Below are the code and all the weights of a small trained network. Each question names an input and a target symbol and asks about switching units off, where a switched-off unit gives its printed mean instead of its output.

import numpy as np


def w(rows, s, z=0):
    codes = np.array(rows[::2]) - 128.0
    scale = np.full(codes.shape[1], s)
    scale[-1] = z or s
    return codes * scale


def norm(h):
    return h / np.sqrt((h * h).mean(-1, keepdims=True) + 1e-5)


def softmax(a):
    e = np.exp(a - a.max(-1, keepdims=True))
    return e / e.sum(-1, keepdims=True)


def log_softmax(a):
    a = a - a.max(-1, keepdims=True)
    return a - np.log(np.exp(a).sum(-1, keepdims=True))


def net(x, mask):
    ids = ['αβγδεζηθλμξπστφω'.index(c) for c in x.split()]
    T = len(ids)
    res = E[ids] + P[:T]
    u = 0
    for l in range(3):
        r = norm(res)
        for j in range(3):
            rows = slice(3 * j, 3 * j + 3)
            q, k, v = (r @ M[l][rows].T for M in (Q, K, V))
            z = softmax(np.where(np.tri(T) > 0, q @ k.T / 3**0.5, -1e9)) @ v
            o = O[l][rows]
            res = res + np.where(mask[u + j], z, o[:, -1]) @ o[:, :-1]
        u += 3
    return log_softmax(norm(res)[-1] @ U[:, :-1].T + U[:, -1])


Q, K, V, O = {}, {}, {}, {}
E = w([
[154,146,164,89,92,129],'α',
[142,106,60,153,106,134],'β',
[107,96,136,102,145,143],'γ',
[130,118,119,98,157,154],'δ',
[127,129,96,107,46,128],'ε',
[155,189,105,106,67,176],'ζ',
[115,100,141,109,106,131],'η',
[116,114,127,169,127,143],'θ',
[139,116,202,146,111,209],'λ',
[63,200,67,119,137,165],'μ',
[130,171,125,45,156,74],'ξ',
[98,108,94,116,105,60],'π',
[138,84,223,195,243,118],'σ',
[48,116,51,155,241,133],'τ',
[80,133,124,90,111,166],'φ',
[168,213,139,235,254,128],'ω',
],0.03)
P = w([
[15,3,81,15,208,218],'0',
[62,20,95,28,191,188],'1',
[91,31,100,31,183,164],'2',
[98,47,96,36,176,146],'3',
[108,66,116,72,163,128],'4',
[136,76,122,65,165,117],'5',
[141,82,138,84,151,102],'6',
[145,94,118,80,141,94],'7',
[160,107,116,83,138,79],'8',
[173,106,129,99,138,61],'9',
[179,119,131,117,116,52],'10',
[157,126,120,95,108,64],'11',
],0.0042)
Q[0] = w([
[123,63,2,144,124,122],'0.h1',
[220,117,62,214,178,139],'0.h1',
[134,93,36,204,188,93],'0.h1',
[177,29,160,181,163,155],'0.h2',
[171,32,80,107,130,205],'0.h2',
[77,116,126,70,104,139],'0.h2',
[151,70,74,140,88,85],'0.h3',
[181,60,123,104,202,118],'0.h3',
[98,191,96,80,130,166],'0.h3',
],0.0091)
K[0] = w([
[114,63,8,108,145,139],'0.h1',
[100,86,146,197,195,167],'0.h1',
[115,58,85,146,128,132],'0.h1',
[133,76,97,177,139,216],'0.h2',
[151,80,75,127,70,133],'0.h2',
[81,147,119,78,108,88],'0.h2',
[121,187,132,113,150,120],'0.h3',
[76,145,128,113,143,141],'0.h3',
[131,167,80,119,120,102],'0.h3',
],0.016)
V[0] = w([
[253,156,113,136,160,188],'0.h1',
[119,109,132,125,209,180],'0.h1',
[119,183,72,104,107,134],'0.h1',
[53,134,126,129,77,153],'0.h2',
[111,78,213,139,183,69],'0.h2',
[84,103,150,179,126,180],'0.h2',
[155,85,52,149,113,176],'0.h3',
[71,135,147,130,170,195],'0.h3',
[82,64,216,102,189,139],'0.h3',
],0.0049)
O[0] = w([
[255,113,110,131,183,107,105],'0.h1',
[70,154,129,173,82,111,133],'0.h1',
[105,99,91,90,129,149,133],'0.h1',
[94,83,79,50,217,128,218],'0.h2',
[200,136,88,164,210,107,95],'0.h2',
[75,180,160,116,84,205,159],'0.h2',
[116,107,161,77,161,120,154],'0.h3',
[67,109,132,73,95,174,244],'0.h3',
[50,175,123,85,100,174,253],'0.h3',
],0.0047,0.0032)
Q[1] = w([
[149,60,149,55,93,70],'1.h1',
[129,163,26,85,159,119],'1.h1',
[167,100,142,113,173,177],'1.h1',
[56,213,153,200,197,172],'1.h2',
[151,102,59,2,117,111],'1.h2',
[71,156,194,194,205,111],'1.h2',
[101,123,120,105,113,145],'1.h3',
[81,183,145,234,111,142],'1.h3',
[149,105,185,189,117,184],'1.h3',
],0.012)
K[1] = w([
[186,142,108,86,45,68],'1.h1',
[88,193,125,45,172,125],'1.h1',
[178,104,186,119,139,188],'1.h1',
[8,226,115,162,226,220],'1.h2',
[202,177,79,89,97,57],'1.h2',
[92,106,167,163,208,185],'1.h2',
[115,117,110,93,95,119],'1.h3',
[56,149,157,120,179,180],'1.h3',
[92,79,202,141,125,139],'1.h3',
],0.013)
V[1] = w([
[80,142,59,132,101,68],'1.h1',
[174,155,61,182,139,161],'1.h1',
[73,149,217,174,168,125],'1.h1',
[10,209,155,167,199,244],'1.h2',
[94,96,164,154,118,201],'1.h2',
[84,97,120,117,206,152],'1.h2',
[128,118,117,107,254,169],'1.h3',
[28,164,187,95,106,76],'1.h3',
[76,87,214,139,159,201],'1.h3',
],0.0066)
O[1] = w([
[158,115,131,171,169,163,67],'1.h1',
[204,155,48,102,130,74,3],'1.h1',
[179,56,111,135,59,97,128],'1.h1',
[254,77,28,17,101,60,191],'1.h2',
[108,89,107,36,94,127,187],'1.h2',
[128,89,47,42,165,141,155],'1.h2',
[177,96,132,172,228,139,137],'1.h3',
[156,109,96,48,145,139,221],'1.h3',
[166,24,205,95,179,112,241],'1.h3',
],0.0059,0.0044)
Q[2] = w([
[165,157,135,184,143,181],'2.h1',
[86,123,103,142,111,153],'2.h1',
[66,190,179,153,43,164],'2.h1',
[241,63,89,125,81,133],'2.h2',
[160,155,200,140,115,181],'2.h2',
[110,175,162,83,200,155],'2.h2',
[136,85,61,133,145,74],'2.h3',
[24,251,185,94,195,141],'2.h3',
[81,108,151,100,146,137],'2.h3',
],0.019)
K[2] = w([
[137,137,136,145,222,161],'2.h1',
[103,164,111,225,91,127],'2.h1',
[125,192,163,204,95,104],'2.h1',
[202,68,114,85,124,168],'2.h2',
[136,117,216,144,128,171],'2.h2',
[63,147,182,101,205,116],'2.h2',
[98,46,75,49,164,148],'2.h3',
[71,248,124,175,114,98],'2.h3',
[42,196,159,112,110,73],'2.h3',
],0.016)
V[2] = w([
[130,140,170,134,115,80],'2.h1',
[67,56,76,221,127,203],'2.h1',
[82,104,157,91,137,51],'2.h1',
[152,128,190,94,162,105],'2.h2',
[194,185,103,147,126,191],'2.h2',
[97,96,119,136,154,230],'2.h2',
[164,169,197,110,142,157],'2.h3',
[99,180,127,120,133,66],'2.h3',
[123,92,76,210,69,254],'2.h3',
],0.012)
O[2] = w([
[97,86,106,109,154,139,92],'2.h1',
[160,117,159,13,75,2,127],'2.h1',
[54,185,201,182,152,142,184],'2.h1',
[148,121,88,113,87,118,164],'2.h2',
[113,120,174,15,102,112,36],'2.h2',
[186,178,155,160,110,132,254],'2.h2',
[156,156,169,71,176,212,188],'2.h3',
[107,118,103,93,179,114,91],'2.h3',
[164,126,96,212,88,178,77],'2.h3',
],0.012,0.0075)
U = w([
[102,189,181,139,185,188,140],'α',
[164,181,154,99,90,52,220],'β',
[93,6,162,100,170,133,51],'γ',
[189,96,78,76,194,156,93],'δ',
[97,202,137,192,41,124,116],'ε',
[190,188,28,164,103,195,73],'ζ',
[55,56,222,158,78,122,21],'η',
[133,50,76,186,105,119,239],'θ',
[204,90,204,112,78,179,3],'λ',
[147,216,28,96,134,124,160],'μ',
[92,138,164,51,207,79,128],'ξ',
[44,130,150,182,132,63,222],'π',
[153,72,200,163,196,85,183],'σ',
[112,102,49,148,198,116,228],'τ',
[62,103,86,62,68,176,40],'φ',
[201,193,103,158,180,96,227],'ω',
],0.016,0.006)

Each question gives the input, a string of symbols that net reads in full, and the target symbol t.
The units are the heads (3 rows each of Q, K, V and O). Each row of codes is followed by its name. A weight is (code - 128) times the scale printed after its matrix; where a second scale follows, it is the last column's (O and U).
mask holds one flag per head, layer by layer. A switched-off head (its flag False) gives its mean, the last column of its rows in O, instead of its output. The means were averaged over made-up inputs and are rounded, as every weight is.
A unit's drop is (log p(t) with every unit on - log p(t) with that unit switched off) / (log p(t) with every unit on - log p(t) with every unit switched off).
The circuit of an input: a set's keep is (log p(t) with only the set's units on - log p(t) with every unit switched off) / (log p(t) with every unit on - log p(t) with every unit switched off). Starting from all 9 units, units are removed one at a time, each time the one whose removal leaves the highest keep (on an exact tie, the one counted first), for as long as the keep stays at least 0.8.
circuit, biggest first: the units of the circuit, biggest drop first
most important unit: the unit with the biggest drop
which heads matter: for each layer, one digit per head in row order, 1 if its drop is at least 0.15 and else 0, layers parted by /
drop when u is switched off: that unit's drop, to one decimal
input φ φ σ η α ε φ φ η, target ε: circuit, biggest first -> (2.h3; 1.h3)
input γ μ μ λ φ ω ζ φ μ σ θ, target θ: most important unit -> 1.h2
input λ φ λ φ λ α α φ β λ λ π, target π: which heads matter -> 000 / 001 / 010
input α φ σ μ μ φ η, target α: which heads matter -> 000 / 010 / 000
input λ η σ θ δ θ π θ φ φ φ, target π: which heads matter -> 000 / 000 / 001
input φ φ α η α θ λ β φ, target β: circuit, biggest first -> (2.h1; 1.h3)
input φ φ θ φ λ γ θ β δ, target β: which heads matter -> 000 / 000 / 100
input γ φ γ θ φ φ φ η φ η, target η: which heads matter -> 100 / 011 / 001
input β θ α δ, target α: which heads matter -> 010 / 010 / 000
input λ δ θ ε λ φ φ, target ε: circuit, biggest first -> (2.h3; 1.h2)
input ε λ γ, target ε: which heads matter -> 000 / 000 / 001
input ε φ φ θ λ φ φ θ δ, target ε: circuit, biggest first -> (2.h3; 1.h3; 1.h2)
input α σ φ ξ η, target ξ: which heads matter -> 000 / 000 / 001
input φ γ θ, target θ: which heads matter -> 000 / 010 / 001
input π φ θ λ δ, target π: circuit, biggest first -> (2.h3; 2.h1)
input β φ η, target β: circuit, biggest first -> (2.h1)
input μ ζ φ, target ζ: circuit, biggest first -> (2.h1; 2.h3)
input σ σ φ φ θ φ φ α φ φ η, target α: which heads matter -> 000 / 000 / 000
input λ φ λ θ φ φ φ θ φ φ, target φ: which heads matter -> 000 / 010 / 001
input φ β λ α λ φ φ γ, target α: most important unit -> 1.h2
input α φ ξ φ η λ δ, target ξ: drop when 2.h3 is switched off -> 0.4
input φ φ ε φ δ, target ε: drop when 2.h2 is switched off -> 0.0
input φ α β φ φ α λ λ φ γ π, target π: drop when 0.h1 is switched off -> 0.0
input α γ α π φ φ φ φ η, target π: drop when 1.h3 is switched off -> 0.1
